Below is a small trained network, with its code and all its weights. Each question gives an input and a class and asks what happens when units are switched off, that is, made to give their printed mean instead of their output.

import numpy as np


def w(rows, s, z=0):
    codes = np.array(rows[::2]) - 128.0
    scale = np.full(codes.shape[1], s)
    scale[-1] = z or s
    return codes * scale


def norm(h):
    return h / np.sqrt((h * h).mean(-1, keepdims=True) + 1e-5)


def f(y):
    return np.maximum(y, 0)


def log_softmax(a):
    a = a - a.max(-1, keepdims=True)
    return a - np.log(np.exp(a).sum(-1, keepdims=True))


def net(x, mask):
    res = np.array(x, float).reshape(1, 5) / 4 @ E
    u = 0
    for l in range(3):
        y = f(norm(res) @ A[l][:, :-1].T + A[l][:, -1])
        res = res + np.where(mask[u : u + 10], y, B[l][:, -1]) @ B[l][:, :-1]
        u += 10
    return log_softmax(norm(res)[-1] @ U[:, :-1].T + U[:, -1])


A, B = {}, {}
E = w([
[184,168,254,170,102,177,198],'x0',
[126,130,128,130,127,127,130],'x1',
[158,171,89,137,51,206,44],'x2',
[126,131,123,130,126,128,133],'x3',
[69,70,211,191,127,232,97],'x4',
],0.0092)
A[0] = w([
[178,136,161,206,68,120,33,253],'L0N0',
[116,117,152,107,150,61,189,122],'L0N1',
[28,15,114,180,120,156,79,114],'L0N2',
[107,75,178,131,104,207,171,23],'L0N3',
[172,255,104,56,216,37,46,178],'L0N4',
[215,167,166,153,122,131,170,110],'L0N5',
[238,149,133,118,62,93,151,94],'L0N6',
[203,159,140,168,140,170,201,162],'L0N7',
[103,19,67,48,99,122,102,161],'L0N8',
[44,147,92,130,155,125,166,28],'L0N9',
],0.0082,0.0031)
B[0] = w([
[83,154,76,97,87,135,172,253],'L0N0',
[254,73,130,165,145,72,124,194],'L0N1',
[162,220,113,90,199,127,139,238],'L0N2',
[104,58,93,205,84,24,53,193],'L0N3',
[78,78,108,142,75,109,134,248],'L0N4',
[120,142,150,51,148,141,157,205],'L0N5',
[109,234,166,99,113,157,176,197],'L0N6',
[181,144,205,142,89,118,61,215],'L0N7',
[114,127,167,190,77,135,152,223],'L0N8',
[129,151,167,165,141,127,137,148],'L0N9',
],0.0091,0.0068)
A[1] = w([
[108,109,90,130,159,156,110,136],'L1N0',
[151,115,148,98,177,112,160,26],'L1N1',
[129,160,153,114,112,113,153,127],'L1N2',
[157,87,133,137,171,111,156,173],'L1N3',
[101,123,127,135,249,117,134,3],'L1N4',
[101,110,151,145,159,97,140,219],'L1N5',
[145,102,162,144,102,146,136,153],'L1N6',
[136,125,174,186,119,167,117,128],'L1N7',
[133,145,113,158,113,132,118,123],'L1N8',
[144,63,139,152,137,107,130,107],'L1N9',
],0.018,0.0043)
B[1] = w([
[220,152,169,130,167,169,162,187],'L1N0',
[168,95,109,157,140,189,5,189],'L1N1',
[141,145,122,90,177,127,98,231],'L1N2',
[128,141,96,106,75,193,130,238],'L1N3',
[118,206,79,157,103,74,63,204],'L1N4',
[133,225,143,158,119,90,207,250],'L1N5',
[109,81,115,175,126,106,121,227],'L1N6',
[100,102,64,109,110,106,172,253],'L1N7',
[114,53,174,109,110,155,104,202],'L1N8',
[72,95,130,88,151,106,193,225],'L1N9',
],0.011,0.0059)
A[2] = w([
[185,161,44,111,122,34,44,142],'L2N0',
[73,96,78,99,77,95,143,75],'L2N1',
[107,110,191,176,161,107,144,23],'L2N2',
[122,96,97,193,103,86,159,161],'L2N3',
[143,153,139,106,191,108,204,15],'L2N4',
[97,125,182,160,224,5,156,204],'L2N5',
[254,111,175,107,188,112,100,59],'L2N6',
[139,143,151,203,53,140,129,243],'L2N7',
[142,160,87,130,133,101,96,70],'L2N8',
[116,179,107,162,239,233,65,4],'L2N9',
],0.0098,0.0016)
B[2] = w([
[104,127,149,168,151,157,102,236],'L2N0',
[106,71,189,183,133,148,133,255],'L2N1',
[108,153,107,129,145,158,180,153],'L2N2',
[131,159,161,77,137,167,142,244],'L2N3',
[128,112,165,116,76,176,103,176],'L2N4',
[227,99,111,140,163,61,171,229],'L2N5',
[160,67,99,101,158,138,6,182],'L2N6',
[85,122,110,137,167,107,86,241],'L2N7',
[108,125,170,121,116,139,127,171],'L2N8',
[159,77,30,64,145,167,166,203],'L2N9',
],0.013,0.0062)
U = w([
[138,66,157,180,161,56,252,130],'0',
[30,75,154,165,69,158,84,224],'1',
[145,229,71,175,205,93,98,76],'2',
[130,91,28,81,162,202,121,117],'3',
[225,70,159,92,166,106,41,124],'4',
[128,253,183,31,82,150,116,3],'5',
],0.019,0.0042)

Each question gives the input, the list of numbers given to net, and the class t.
The units are the neurons (one row each of A and B). Each row of codes is followed by its name. A weight is (code - 128) times the scale printed after its matrix; where a second scale follows, it is the last column's (A, B and U).
mask holds one flag per neuron, layer by layer. A switched-off neuron (its flag False) gives its mean, the last column of its row in B, instead of its output. The means were averaged over made-up inputs and are rounded, as every weight is.
A unit's drop is (log p(t) with every unit on - log p(t) with that unit switched off) / (log p(t) with every unit on - log p(t) with every unit switched off).
The circuit of an input: a set's keep is (log p(t) with only the set's units on - log p(t) with every unit switched off) / (log p(t) with every unit on - log p(t) with every unit switched off). Starting from the 12 units with the biggest drops (on a tie, the unit counted first), units are removed one at a time, each time the one whose removal leaves the highest keep (on an exact tie, the one counted first), for as long as the keep stays at least 0.8.
units of the circuit, in order: the units of the circuit, biggest drop first
most important unit: the unit with the biggest drop
top k neurons: the k neurons with the biggest drops, biggest first
k most important neurons of layer l: the k neurons of layer l with the biggest drops, biggest first
drop of u: that unit's drop, to one decimal
input [-5,-6,-4,1,6], class 2: units of the circuit, in order -> L0N2
input [-7,0,0,-3,1], class 2: 2 most important neurons of layer 2 -> L2N1; L2N7
input [-8,-5,0,4,0], class 0: top 2 neurons -> L0N8; L1N3
input [1,-3,0,2,-8], class 4: 2 most important neurons of layer 0 -> L0N0; L0N6
input [2,2,0,6,-5], class 4: top 4 neurons -> L0N0; L0N1; L1N3; L1N2
input [-1,-3,-2,-4,8], class 2: units of the circuit, in order -> L0N2; L1N4
input [-5,-2,1,8,5], class 3: units of the circuit, in order -> L2N9; L0N2
input [3,-5,1,4,-6], class 5: 2 most important neurons of layer 0 -> L0N6; L0N4
input [-6,3,0,2,-7], class 0: 3 most important neurons of layer 1 -> L1N3; L1N1; L1N4
input [8,2,-2,2,0], class 4: 2 most important neurons of layer 1 -> L1N2; L1N9
input [-5,5,-4,0,8], class 2: top 2 neurons -> L0N2; L1N4
input [-5,-6,1,6,-1], class 1: top 2 neurons -> L0N1; L0N3
input [0,-7,5,-5,-7], class 1: 2 most important neurons of layer 0 -> L0N4; L0N2
input [0,-1,5,-4,3], class 3: top 3 neurons -> L0N8; L0N7; L0N4
input [8,6,0,-7,-7], class 4: 2 most important neurons of layer 0 -> L0N1; L0N0
input [-6,2,1,2,-1], class 1: most important unit -> L0N1
input [6,6,-1,-4,0], class 4: 2 most important neurons of layer 1 -> L1N2; L1N9
input [-5,-7,0,-5,-6], class 0: top 3 neurons -> L1N3; L0N0; L1N1
input [-6,6,-2,-6,1], class 2: top 3 neurons -> L0N2; L1N4; L0N3
input [7,8,0,-6,7], class 0: top 2 neurons -> L0N3; L1N3
input [7,-3,-1,0,-8], class 4: top neuron -> L2N6
input [7,4,-6,-5,-1], class 4: top 2 neurons -> L2N6; L1N1
input [-2,4,0,-4,4], class 2: drop of L0N2 -> 1.0
